Below is a small trained network, with its code and all its weights. Each question gives an input and a target symbol and asks what happens when units are switched off, that is, made to give their printed mean instead of their output.

import numpy as np


def w(rows, s, z=0):
    codes = np.array(rows[::2]) - 128.0
    scale = np.full(codes.shape[1], s)
    scale[-1] = z or s
    return codes * scale


def f(y):
    return np.maximum(y, 0)


def softmax(a):
    e = np.exp(a - a.max(-1, keepdims=True))
    return e / e.sum(-1, keepdims=True)


def log_softmax(a):
    a = a - a.max(-1, keepdims=True)
    return a - np.log(np.exp(a).sum(-1, keepdims=True))


def net(x, mask):
    ids = ['αβγδεζξστω'.index(c) for c in x.split()]
    T = len(ids)
    res = E[ids] + P[:T]
    u = 0
    for l in range(2):
        r = res
        for j in range(2):
            rows = slice(2 * j, 2 * j + 2)
            q, k, v = (r @ M[l][rows].T for M in (Q, K, V))
            z = softmax(np.where(np.tri(T) > 0, q @ k.T / 2**0.5, -1e9)) @ v
            o = O[l][rows]
            res = res + np.where(mask[u + j], z, o[:, -1]) @ o[:, :-1]
        u += 2
        y = f(res @ A[l][:, :-1].T + A[l][:, -1])
        res = res + np.where(mask[u : u + 8], y, B[l][:, -1]) @ B[l][:, :-1]
        u += 8
    return log_softmax(res[-1] @ U[:, :-1].T + U[:, -1])


Q, K, V, O, A, B = {}, {}, {}, {}, {}, {}
E = w([
[160,182,96,202,102,136,115],'α',
[96,69,125,82,194,159,72],'β',
[109,105,86,148,21,194,71],'γ',
[86,176,214,155,130,138,139],'δ',
[144,51,136,53,124,188,187],'ε',
[66,166,202,101,125,147,6],'ζ',
[80,110,136,52,120,73,131],'ξ',
[224,152,182,147,161,222,210],'σ',
[146,35,112,43,200,78,192],'τ',
[117,151,199,244,221,216,45],'ω',
],0.02)
P = w([
[145,171,186,111,141,113,121],'0',
[164,239,96,123,74,158,112],'1',
[195,114,249,84,159,110,70],'2',
[83,109,137,133,175,126,150],'3',
[163,192,52,150,74,165,119],'4',
[184,71,218,98,162,122,99],'5',
[68,63,116,158,191,138,166],'6',
[168,158,23,175,68,179,128],'7',
[186,30,190,108,160,138,114],'8',
[61,45,107,161,208,140,157],'9',
],0.012)
Q[0] = w([
[76,122,162,101,211,171,166],'0.h0',
[80,203,52,141,117,111,187],'0.h0',
[254,204,50,135,40,116,132],'0.h1',
[211,100,199,58,129,157,72],'0.h1',
],0.0088)
K[0] = w([
[195,58,128,100,108,247,214],'0.h0',
[137,254,210,8,87,76,184],'0.h0',
[106,212,124,103,165,17,108],'0.h1',
[141,125,68,195,226,50,147],'0.h1',
],0.0082)
V[0] = w([
[135,81,132,136,100,98,132],'0.h0',
[132,129,151,47,78,154,138],'0.h0',
[96,68,121,163,70,109,1],'0.h1',
[112,38,141,170,51,115,173],'0.h1',
],0.0077)
O[0] = w([
[163,120,203,187,117,124,183,105],'0.h0',
[89,2,70,161,42,211,61,223],'0.h0',
[105,142,142,54,138,147,146,4],'0.h1',
[94,82,83,68,140,160,34,60],'0.h1',
],0.0084,0.0037)
A[0] = w([
[192,171,42,107,90,116,157,121],'0.n0',
[195,140,136,91,87,198,155,154],'0.n1',
[101,128,159,142,126,66,56,102],'0.n2',
[128,186,157,116,81,194,173,66],'0.n3',
[170,205,80,142,88,214,89,89],'0.n4',
[50,125,104,139,153,112,97,221],'0.n5',
[121,125,6,131,61,127,163,113],'0.n6',
[106,169,110,79,69,116,57,3],'0.n7',
],0.011,0.0048)
B[0] = w([
[254,118,183,144,40,67,78,201],'0.n0',
[148,96,44,122,148,103,70,233],'0.n1',
[150,61,73,113,152,74,192,190],'0.n2',
[116,63,130,198,114,158,80,189],'0.n3',
[180,141,132,203,142,107,66,247],'0.n4',
[188,163,111,130,45,171,200,254],'0.n5',
[198,162,86,74,61,87,174,248],'0.n6',
[177,113,174,35,133,114,140,169],'0.n7',
],0.0097,0.0055)
Q[1] = w([
[71,212,22,130,134,108,104],'1.h0',
[134,134,165,123,108,215,137],'1.h0',
[66,177,149,73,175,99,67],'1.h1',
[119,201,212,3,90,172,7],'1.h1',
],0.0073)
K[1] = w([
[102,174,165,120,144,135,2],'1.h0',
[48,162,187,72,66,155,74],'1.h0',
[67,155,182,159,130,124,78],'1.h1',
[68,222,107,72,85,52,70],'1.h1',
],0.0073)
V[1] = w([
[169,72,82,90,226,39,186],'1.h0',
[187,93,107,111,230,158,117],'1.h0',
[155,138,98,166,253,116,134],'1.h1',
[161,143,51,103,147,188,120],'1.h1',
],0.0066)
O[1] = w([
[128,54,160,104,184,137,2,254],'1.h0',
[159,41,126,154,170,253,142,179],'1.h0',
[162,196,107,190,241,90,202,108],'1.h1',
[103,164,11,196,216,119,177,202],'1.h1',
],0.0065,0.0087)
A[1] = w([
[153,95,105,103,126,225,181,157],'1.n0',
[2,107,136,64,124,120,133,81],'1.n1',
[149,136,105,49,115,106,58,154],'1.n2',
[189,206,135,99,103,224,95,152],'1.n3',
[149,97,70,125,138,64,159,91],'1.n4',
[99,25,182,84,120,68,134,3],'1.n5',
[161,87,149,19,138,127,182,221],'1.n6',
[90,130,137,105,149,82,187,152],'1.n7',
],0.0092,0.004)
B[1] = w([
[84,199,113,175,148,96,146,215],'1.n0',
[122,94,99,28,101,62,245,144],'1.n1',
[140,72,177,115,119,147,203,221],'1.n2',
[129,195,83,2,170,89,125,190],'1.n3',
[170,83,163,178,91,220,111,200],'1.n4',
[76,95,78,167,164,32,114,218],'1.n5',
[69,242,176,146,100,180,74,247],'1.n6',
[163,39,122,57,147,86,147,140],'1.n7',
],0.0085,0.015)
U = w([
[135,141,125,119,113,88,106,82],'α',
[116,186,161,87,144,218,55,115],'β',
[113,139,30,28,176,119,126,201],'γ',
[148,87,254,147,84,196,131,142],'δ',
[65,151,116,181,59,183,52,136],'ε',
[105,144,180,81,92,168,52,160],'ζ',
[141,67,110,61,137,70,147,210],'ξ',
[176,48,112,109,170,150,217,160],'σ',
[132,68,105,92,175,73,36,3],'τ',
[188,111,196,26,200,178,138,112],'ω',
],0.0085,0.0031)

Each question gives the input, a string of symbols that net reads in full, and the target symbol t.
The units are the heads (2 rows each of Q, K, V and O) and the neurons (one row each of A and B). Each row of codes is followed by its name. A weight is (code - 128) times the scale printed after its matrix; where a second scale follows, it is the last column's (O, A, B and U).
mask holds one flag per unit, layer by layer, with each layer's heads first. A switched-off unit (its flag False) gives its mean, the last column of its rows in O or B, instead of its output. The means were averaged over made-up inputs and are rounded, as every weight is.
A unit's drop is (log p(t) with every unit on - log p(t) with that unit switched off) / (log p(t) with every unit on - log p(t) with every unit switched off).
The circuit of an input: a set's keep is (log p(t) with only the set's units on - log p(t) with every unit switched off) / (log p(t) with every unit on - log p(t) with every unit switched off). Starting from the 12 units with the biggest drops (on a tie, the unit counted first), units are removed one at a time, each time the one whose removal leaves the highest keep (on an exact tie, the one counted first), for as long as the keep stays at least 0.8.
circuit, biggest first: the units of the circuit, biggest drop first
top k neurons: the k neurons with the biggest drops, biggest first
top k neurons in layer l: the k neurons of layer l with the biggest drops, biggest first
input ε α α τ β τ α ξ ξ β, target ε: top neuron in layer 0 -> 0.n5
input β δ σ ε τ ζ α σ β, target σ: circuit, biggest first -> 1.h1, 0.n1, 1.n6
input τ σ ξ ω δ α, target ω: circuit, biggest first -> 0.h0, 1.n5, 1.n0
input ε τ ξ α τ γ β τ τ δ, target γ: circuit, biggest first -> 0.h1, 1.n1, 1.n4
input α ξ β ξ ζ σ, target σ: circuit, biggest first -> 0.n1, 1.h1
input ξ δ τ τ σ δ, target τ: circuit, biggest first -> 1.h0, 0.n5, 1.n6
input τ ω β, target ω: circuit, biggest first -> 0.h0, 1.h1, 1.n5
input τ α ξ τ ε ξ α τ α, target τ: top 2 neurons in layer 0 -> 0.n6, 0.n5
input α τ ε, target τ: top 2 neurons in layer 1 -> 1.n5, 1.n4
input τ τ δ τ τ γ, target τ: top 2 neurons in layer 1 -> 1.n6, 1.n4
input β δ τ ω β, target γ: top 2 neurons -> 1.n6, 1.n3
input δ ζ β ω, target ω: circuit, biggest first -> 0.h0, 1.n6, 1.n5
input τ τ δ γ ε, target σ: top 2 neurons -> 0.n1, 1.n6
input β β ζ ε τ σ β γ β β, target γ: circuit, biggest first -> 0.h1, 1.n1, 0.n0
input ω ε ζ τ β β ξ α β β, target ε: circuit, biggest first -> 0.n5, 1.n3, 1.n2
input β β σ τ α, target α: top 4 neurons -> 0.n4, 0.n6, 1.n3, 0.n0
input ω ξ ξ α ζ ε τ ω γ τ, target γ: top 3 neurons -> 1.n1, 0.n4, 0.n0
input ζ β β ξ α ζ ξ α, target α: circuit, biggest first -> 0.n0, 0.n6
input β τ α, target τ: circuit, biggest first -> 1.n6, 0.n5
input ξ ξ τ ω γ, target ξ: top neuron -> 1.n3
input β τ ξ δ α δ ε γ ξ ξ, target γ: top 3 neurons in layer 1 -> 1.n1, 1.n6, 1.n0
input σ ξ β α δ γ δ σ γ τ, target γ: top 2 neurons in layer 0 -> 0.n0, 0.n6
input ζ ξ ξ ξ ξ ξ, target ξ: top 3 neurons in layer 1 -> 1.n1, 1.n5, 1.n2
input τ α δ ζ ξ τ ξ σ ξ, target σ: top 3 neurons -> 0.n2, 0.n1, 0.n3
